Below are the code and all the weights of a small trained network. Each question names an input and a target symbol and asks about switching units off, where a switched-off unit gives its printed mean instead of its output.

import numpy as np


def w(rows, s, z=0):
    codes = np.array(rows[::2]) - 128.0
    scale = np.full(codes.shape[1], s)
    scale[-1] = z or s
    return codes * scale


def norm(h):
    return h / np.sqrt((h * h).mean(-1, keepdims=True) + 1e-5)


def softmax(a):
    e = np.exp(a - a.max(-1, keepdims=True))
    return e / e.sum(-1, keepdims=True)


def log_softmax(a):
    a = a - a.max(-1, keepdims=True)
    return a - np.log(np.exp(a).sum(-1, keepdims=True))


def net(x, mask):
    ids = ['δεζημξσφω'.index(c) for c in x.split()]
    T = len(ids)
    res = E[ids] + P[:T]
    u = 0
    for l in range(3):
        r = norm(res)
        for j in range(2):
            rows = slice(3 * j, 3 * j + 3)
            q, k, v = (r @ M[l][rows].T for M in (Q, K, V))
            z = softmax(np.where(np.tri(T) > 0, q @ k.T / 3**0.5, -1e9)) @ v
            o = O[l][rows]
            res = res + np.where(mask[u + j], z, o[:, -1]) @ o[:, :-1]
        u += 2
    return log_softmax(norm(res)[-1] @ U[:, :-1].T + U[:, -1])


Q, K, V, O = {}, {}, {}, {}
E = w([
[95,160,144,140],'δ',
[110,114,185,115],'ε',
[171,147,155,156],'ζ',
[77,5,120,115],'η',
[77,111,159,197],'μ',
[131,67,120,83],'ξ',
[98,111,166,115],'σ',
[103,150,143,165],'φ',
[95,99,109,109],'ω',
],0.03)
P = w([
[95,86,204,92],'0',
[110,103,155,179],'1',
[114,103,158,199],'2',
[119,112,144,234],'3',
[133,131,145,253],'4',
[143,155,156,255],'5',
],0.0037)
Q[0] = w([
[97,109,127,127],'L0H0',
[94,91,174,74],'L0H0',
[24,126,185,178],'L0H0',
[191,155,208,27],'L0H1',
[130,96,163,6],'L0H1',
[33,149,134,165],'L0H1',
],0.012)
K[0] = w([
[122,125,67,127],'L0H0',
[17,47,51,127],'L0H0',
[164,78,43,131],'L0H0',
[137,148,166,47],'L0H1',
[67,3,203,87],'L0H1',
[131,145,84,116],'L0H1',
],0.013)
V[0] = w([
[121,254,129,124],'L0H0',
[126,184,157,159],'L0H0',
[113,134,183,66],'L0H0',
[165,196,165,108],'L0H1',
[104,150,49,185],'L0H1',
[211,84,191,8],'L0H1',
],0.0079)
O[0] = w([
[254,199,163,114,1],'L0H0',
[110,133,57,45,128],'L0H0',
[162,150,198,58,142],'L0H0',
[240,108,156,144,87],'L0H1',
[126,152,225,71,90],'L0H1',
[192,197,138,179,14],'L0H1',
],0.0071,0.0044)
Q[1] = w([
[174,159,2,23],'L1H0',
[89,71,49,61],'L1H0',
[85,100,106,217],'L1H0',
[136,40,233,66],'L1H1',
[124,254,10,15],'L1H1',
[151,31,140,87],'L1H1',
],0.0079)
K[1] = w([
[120,98,148,5],'L1H0',
[94,68,111,92],'L1H0',
[99,126,94,167],'L1H0',
[124,177,174,172],'L1H1',
[115,98,163,130],'L1H1',
[112,130,131,165],'L1H1',
],0.017)
V[1] = w([
[130,11,135,96],'L1H0',
[78,37,133,132],'L1H0',
[183,179,90,116],'L1H0',
[109,191,92,168],'L1H1',
[101,127,79,96],'L1H1',
[108,136,170,110],'L1H1',
],0.011)
O[1] = w([
[223,128,137,178,188],'L1H0',
[244,122,53,105,249],'L1H0',
[110,2,155,109,2],'L1H0',
[100,145,52,167,104],'L1H1',
[91,95,163,143,103],'L1H1',
[218,166,164,133,169],'L1H1',
],0.0096,0.0094)
Q[2] = w([
[181,138,14,5],'L2H0',
[146,185,97,29],'L2H0',
[101,72,95,48],'L2H0',
[20,144,201,143],'L2H1',
[37,119,150,188],'L2H1',
[161,118,134,235],'L2H1',
],0.012)
K[2] = w([
[141,95,39,140],'L2H0',
[141,108,9,153],'L2H0',
[175,112,64,66],'L2H0',
[136,160,232,147],'L2H1',
[196,143,252,120],'L2H1',
[131,10,184,107],'L2H1',
],0.015)
V[2] = w([
[189,246,171,142],'L2H0',
[170,121,133,52],'L2H0',
[103,123,135,171],'L2H0',
[118,139,99,52],'L2H1',
[117,170,169,76],'L2H1',
[110,194,114,154],'L2H1',
],0.013)
O[2] = w([
[58,54,137,150,255],'L2H0',
[113,90,93,101,77],'L2H0',
[159,91,217,187,153],'L2H0',
[168,42,132,178,60],'L2H1',
[222,109,64,91,91],'L2H1',
[189,245,167,120,152],'L2H1',
],0.011,0.0096)
U = w([
[110,122,123,73,254],'δ',
[186,55,183,136,124],'ε',
[47,123,122,93,173],'ζ',
[52,17,63,140,65],'η',
[152,206,172,158,114],'μ',
[82,75,125,167,22],'ξ',
[214,74,65,161,159],'σ',
[87,171,4,120,137],'φ',
[94,62,213,122,70],'ω',
],0.012,0.0025)

Each question gives the input, a string of symbols that net reads in full, and the target symbol t.
The units are the heads (3 rows each of Q, K, V and O). Each row of codes is followed by its name. A weight is (code - 128) times the scale printed after its matrix; where a second scale follows, it is the last column's (O and U).
mask holds one flag per head, layer by layer. A switched-off head (its flag False) gives its mean, the last column of its rows in O, instead of its output. The means were averaged over made-up inputs and are rounded, as every weight is.
A unit's drop is (log p(t) with every unit on - log p(t) with that unit switched off) / (log p(t) with every unit on - log p(t) with every unit switched off).
The circuit of an input: a set's keep is (log p(t) with only the set's units on - log p(t) with every unit switched off) / (log p(t) with every unit on - log p(t) with every unit switched off). Starting from all 6 units, units are removed one at a time, each time the one whose removal leaves the highest keep (on an exact tie, the one counted first), for as long as the keep stays at least 0.8.
circuit, biggest first: the units of the circuit, biggest drop first
most important unit: the unit with the biggest drop
which heads matter: for each layer, one digit per head in row order, 1 if its drop is at least 0.15 and else 0, layers parted by /
drop when u is switched off: that unit's drop, to one decimal
input ζ μ σ ζ ε ε, target ζ: most important unit -> L1H0
input δ φ ε, target ε: circuit, biggest first -> [L0H1; L2H1; L0H0; L1H0]
input ε φ ε, target ε: which heads matter -> 11 / 11 / 11
input ζ δ φ, target ζ: circuit, biggest first -> [L1H0; L0H1; L2H1]
input μ ζ ζ δ, target ζ: circuit, biggest first -> [L1H0; L0H1; L2H1]
input σ ε φ, target φ: which heads matter -> 11 / 11 / 11
input σ φ φ, target φ: which heads matter -> 11 / 10 / 11
input δ μ μ σ μ μ, target σ: which heads matter -> 11 / 10 / 01
input ζ μ δ μ, target φ: which heads matter -> 10 / 11 / 01
input η ε σ, target η: which heads matter -> 00 / 10 / 01
input δ μ σ ε μ, target σ: circuit, biggest first -> [L0H0; L1H0; L2H1]
input η ε φ, target η: which heads matter -> 01 / 10 / 01
input η ε δ, target η: which heads matter -> 11 / 10 / 01
input ε ξ μ, target η: most important unit -> L0H0
input σ η δ ε, target η: drop when L0H0 is switched off -> 0.0
input ε ε δ, target δ: drop when L2H0 is switched off -> 0.7
input η ε ε, target η: drop when L0H1 is switched off -> -0.1
